[-0.96,0.22,-2.08,-1.25,-1.12,-0.16,-0.16,1.67,1.63,0.09,1.67,2.47,-0.42,-0.17,-1.10,-0.65,1.83,0.45,1.74,-0.13,2.04,0.83,-0.14,1.17,-1.69,2.53,-2.46,1.67,-0.10,3.49,1.06,0.45,-2.68,-0.03,0.27,-1.54,2.11,1.28,1.23,1.77,0.11,-1.23,-0.52,-0.04,-2.25,0.56,-1.77,0.37,-2.52,-0.61,1.42,-0.61,0.37,-1.02,-0.77,0.94,1.24]	sut
[-0.32,0.22,1.80,-4.13,1.07,-1.51,-2.90,2.40,0.95,-0.54,2.41,-0.27,-2.32,1.64,1.13,0.45,2.75,0.52,0.18,1.29,3.88,-0.36,0.13,2.56,-1.85,0.48,-1.94,-0.02,2.77,-0.19,0.29,1.47,-1.52,-2.00,1.37,-2.33,2.67,1.67,0.18,1.57,1.35,0.54,0.59,-0.50,-2.02,-1.68,-1.00,1.48,-2.92,-1.86,-3.15,-3.97,-0.39,0.04,3.02,1.88,1.47]	lozo
[-0.75,0.78,2.55,-1.04,-1.49,-0.30,-0.65,1.96,0.72,-0.10,2.72,-0.86,0.50,-1.28,-1.06,0.40,2.25,0.93,2.09,-0.27,4.71,0.59,-0.65,0.62,-2.62,1.60,-1.21,0.68,-2.32,1.03,1.81,3.46,-0.66,-1.14,1.69,-5.93,1.56,-1.96,2.11,0.25,2.30,0.05,1.27,-1.09,0.05,-2.01,-0.20,0.57,-3.80,0.43,-3.19,-4.05,1.32,-1.01,1.68,0.08,-0.02]	lozo
[-1.23,2.37,-2.88,-2.21,2.37,-2.05,1.50,-0.03,2.21,-4.04,1.20,1.27,0.27,-2.41,-3.96,0.39,0.87,2.94,-0.34,-7.35,3.86,-0.40,0.28,2.00,-0.46,2.97,-2.77,2.44,-0.87,1.57,1.47,1.64,-2.21,0.29,-1.30,-3.81,0.48,0.06,-0.13,1.47,1.53,0.05,0.01,0.86,-2.11,2.08,-2.34,2.55,-3.76,1.73,1.47,-1.99,1.42,5.79,0.43,-0.91,-0.43]	sut
[-1.32,0.07,-1.34,-1.01,-0.26,-0.29,-1.23,1.19,2.35,0.69,1.54,1.14,0.80,-1.37,-3.46,-0.17,0.04,0.48,1.26,0.48,1.96,2.10,-0.35,0.64,-3.47,2.24,0.16,0.87,0.37,1.53,-0.15,3.16,-0.37,0.60,1.45,-3.55,3.27,-0.12,0.13,-0.39,1.07,-0.24,-3.15,0.20,-1.41,-0.45,-1.47,3.16,-1.48,-0.66,-0.94,-2.96,-0.31,-0.56,-1.30,0.72,-2.27]	sut
[-0.95,0.99,1.36,-3.83,0.21,2.92,2.31,2.80,0.19,-1.30,3.79,-1.37,-3.04,-1.98,0.75,-0.23,1.61,-1.04,0.72,-0.15,5.38,0.44,0.22,1.19,-0.64,2.51,-5.90,2.37,-0.92,0.25,0.59,2.60,-3.24,1.38,1.52,-1.15,3.08,2.11,-0.96,2.34,0.54,0.50,1.15,-1.11,-1.25,0.96,-2.24,-1.72,-4.46,0.29,2.23,-1.57,1.06,-2.07,0.98,-0.04,2.68]	lozo
[-1.34,0.02,-2.13,-4.38,-0.15,2.51,-1.59,2.04,0.35,0.44,2.36,3.43,0.56,-0.59,-1.23,-0.11,0.75,3.90,2.43,-0.45,4.27,-0.02,-0.33,4.48,-3.37,4.04,-1.43,0.56,0.52,2.56,1.88,-1.62,-3.48,-1.27,-0.54,-4.84,3.20,-1.56,1.25,1.22,0.78,-0.92,-1.70,1.06,0.24,1.66,-3.04,-6.48,-3.14,-0.20,0.50,-2.45,-1.27,-3.41,-2.27,2.78,-0.76]	sut
[-0.81,-0.37,0.20,2.56,-0.03,1.63,-1.17,1.77,-0.60,0.05,1.71,-0.42,1.47,-1.87,-1.30,-0.91,1.58,3.00,-0.93,-1.54,2.49,-5.86,-0.47,0.65,0.76,-0.80,1.17,1.76,-0.22,0.74,1.67,0.25,1.61,-2.32,0.33,-4.56,-0.01,-1.45,3.04,0.29,0.46,2.41,-3.53,-0.20,-0.29,-1.48,1.37,1.86,0.55,0.12,-3.87,-2.14,-1.98,-0.78,2.66,1.74,-1.29]	lozo
[-0.97,-1.93,1.05,-1.15,1.45,2.36,-0.60,3.49,1.11,-0.52,1.71,0.25,-0.52,-0.92,0.45,0.14,1.57,-0.29,0.44,0.61,3.64,0.85,-0.10,0.27,-0.69,0.75,-0.29,-0.46,-0.28,-0.19,0.26,1.13,-1.89,0.04,0.38,-3.30,1.78,-1.29,1.39,0.43,0.51,-1.05,-0.99,0.09,-1.09,6.35,-0.62,-1.11,-0.61,-1.97,-1.74,-2.98,-0.49,-0.90,0.06,2.05,0.42]	lozo
[-2.13,-0.99,0.35,-0.91,-2.08,2.10,-2.21,0.60,1.59,-1.83,1.12,1.25,0.55,-0.74,-2.84,-0.29,0.15,4.52,3.25,0.03,3.65,-0.29,-0.18,2.14,-3.43,3.58,-2.97,0.42,-0.95,4.48,1.69,1.40,-3.36,-2.44,-1.02,-3.80,2.75,-0.28,1.41,2.49,-0.26,0.77,-1.00,-1.67,0.02,-1.74,0.78,0.68,-2.08,-0.90,-1.20,-1.37,2.81,-3.80,-1.93,1.25,-2.78]	sut
[0.07,1.35,-0.29,-2.37,-0.44,-2.69,-1.52,2.30,1.11,0.79,2.41,-0.51,-1.49,-0.51,-1.85,0.23,3.99,0.40,-0.57,-1.92,2.48,-0.51,-0.09,2.56,-1.21,1.09,-1.19,1.79,-1.48,2.01,1.65,1.34,-0.95,0.15,1.44,-3.99,1.93,1.39,1.41,1.47,1.74,-1.71,2.51,-1.11,0.68,-1.88,-1.28,2.33,-2.90,1.36,-1.55,-4.16,-1.33,1.83,0.14,0.20,1.83]	lozo
[-2.25,0.54,3.54,-3.90,0.70,1.57,0.48,0.95,-0.26,-1.67,1.30,0.04,0.47,-0.41,0.55,0.59,3.23,0.81,0.55,-0.54,5.05,-0.66,0.85,-0.09,-1.14,2.08,1.51,0.82,-0.06,0.70,1.82,1.45,-0.81,-1.75,1.33,-3.34,0.93,-2.86,0.89,0.87,0.74,1.71,1.57,-1.30,-2.47,-1.41,-0.31,0.27,-2.76,-0.81,-3.37,-4.19,-1.57,-2.42,0.31,1.78,1.04]	lozo
[-1.96,-0.51,2.55,-3.44,-1.59,-0.25,-0.25,3.17,-0.63,-0.64,2.52,0.08,0.89,-1.80,-0.25,0.07,2.79,3.83,-0.97,-0.72,4.00,-2.11,-0.53,0.79,2.34,1.05,-2.17,0.54,-1.59,1.08,3.96,-1.37,-2.34,-1.14,0.59,-3.38,-0.13,0.52,2.75,1.02,-0.16,-0.76,0.54,-1.13,0.86,0.02,-1.07,-0.64,-4.66,0.08,-0.47,-2.50,-2.59,-1.33,1.04,2.32,3.16]	lozo
[-1.19,-2.06,0.20,0.97,-0.42,0.84,0.49,4.23,0.65,0.50,2.34,0.11,0.42,-1.71,0.67,-0.79,5.06,0.90,0.55,2.78,3.18,-2.34,-0.16,1.44,-0.17,1.02,-0.54,-0.44,-0.53,1.76,3.06,-1.39,-0.90,-0.84,-0.73,-3.78,0.51,4.72,2.21,1.57,0.32,1.33,-0.87,-1.06,-1.31,-2.73,1.63,0.69,0.01,-1.14,-2.51,-2.09,0.27,-2.19,0.21,0.99,-1.82]	lozo
[-0.32,1.70,0.26,0.01,-0.09,-0.23,-0.72,2.98,-0.04,1.01,1.91,-0.55,-0.95,-0.81,1.11,-0.61,2.19,-1.79,-1.86,-1.92,2.65,3.49,-1.57,0.18,0.46,0.32,-1.85,1.57,-1.80,0.41,0.42,1.80,-0.70,-0.03,1.54,-1.84,1.25,0.35,1.02,0.26,0.46,-0.74,0.08,0.05,0.11,-0.81,-2.05,1.28,-2.11,-0.52,-0.04,-3.99,-0.96,0.30,2.33,-0.11,2.10]	lozo
[-1.80,1.30,-2.38,-3.02,-1.53,-1.28,-1.17,2.83,2.12,-0.44,3.28,1.80,0.23,-2.26,-3.32,0.12,0.45,1.08,0.34,-0.56,4.61,0.92,-1.03,2.71,-1.74,1.74,-3.28,0.88,-0.68,0.98,0.94,1.83,-2.68,-0.39,-0.51,-3.78,4.87,1.89,0.59,1.07,2.25,-2.96,0.17,-0.11,-1.23,-0.26,-0.65,2.68,-4.61,-0.68,-0.41,-2.15,0.42,-1.91,-0.15,-0.02,0.08]	sut
[-2.73,-1.62,-0.67,1.72,-1.44,-0.27,-0.39,2.66,1.96,1.19,1.08,1.41,0.34,-2.27,-1.75,0.82,0.17,0.29,-0.79,0.02,1.50,1.32,-0.51,1.14,-2.78,-0.89,-3.69,2.34,0.75,2.75,0.85,1.10,-2.03,-0.01,-0.47,-4.65,3.89,1.64,-2.20,1.11,1.65,5.96,-1.75,1.67,-0.53,-2.28,-0.21,2.00,-1.31,-1.39,-1.24,-2.25,3.30,-0.97,1.33,-0.76,-1.27]	sut
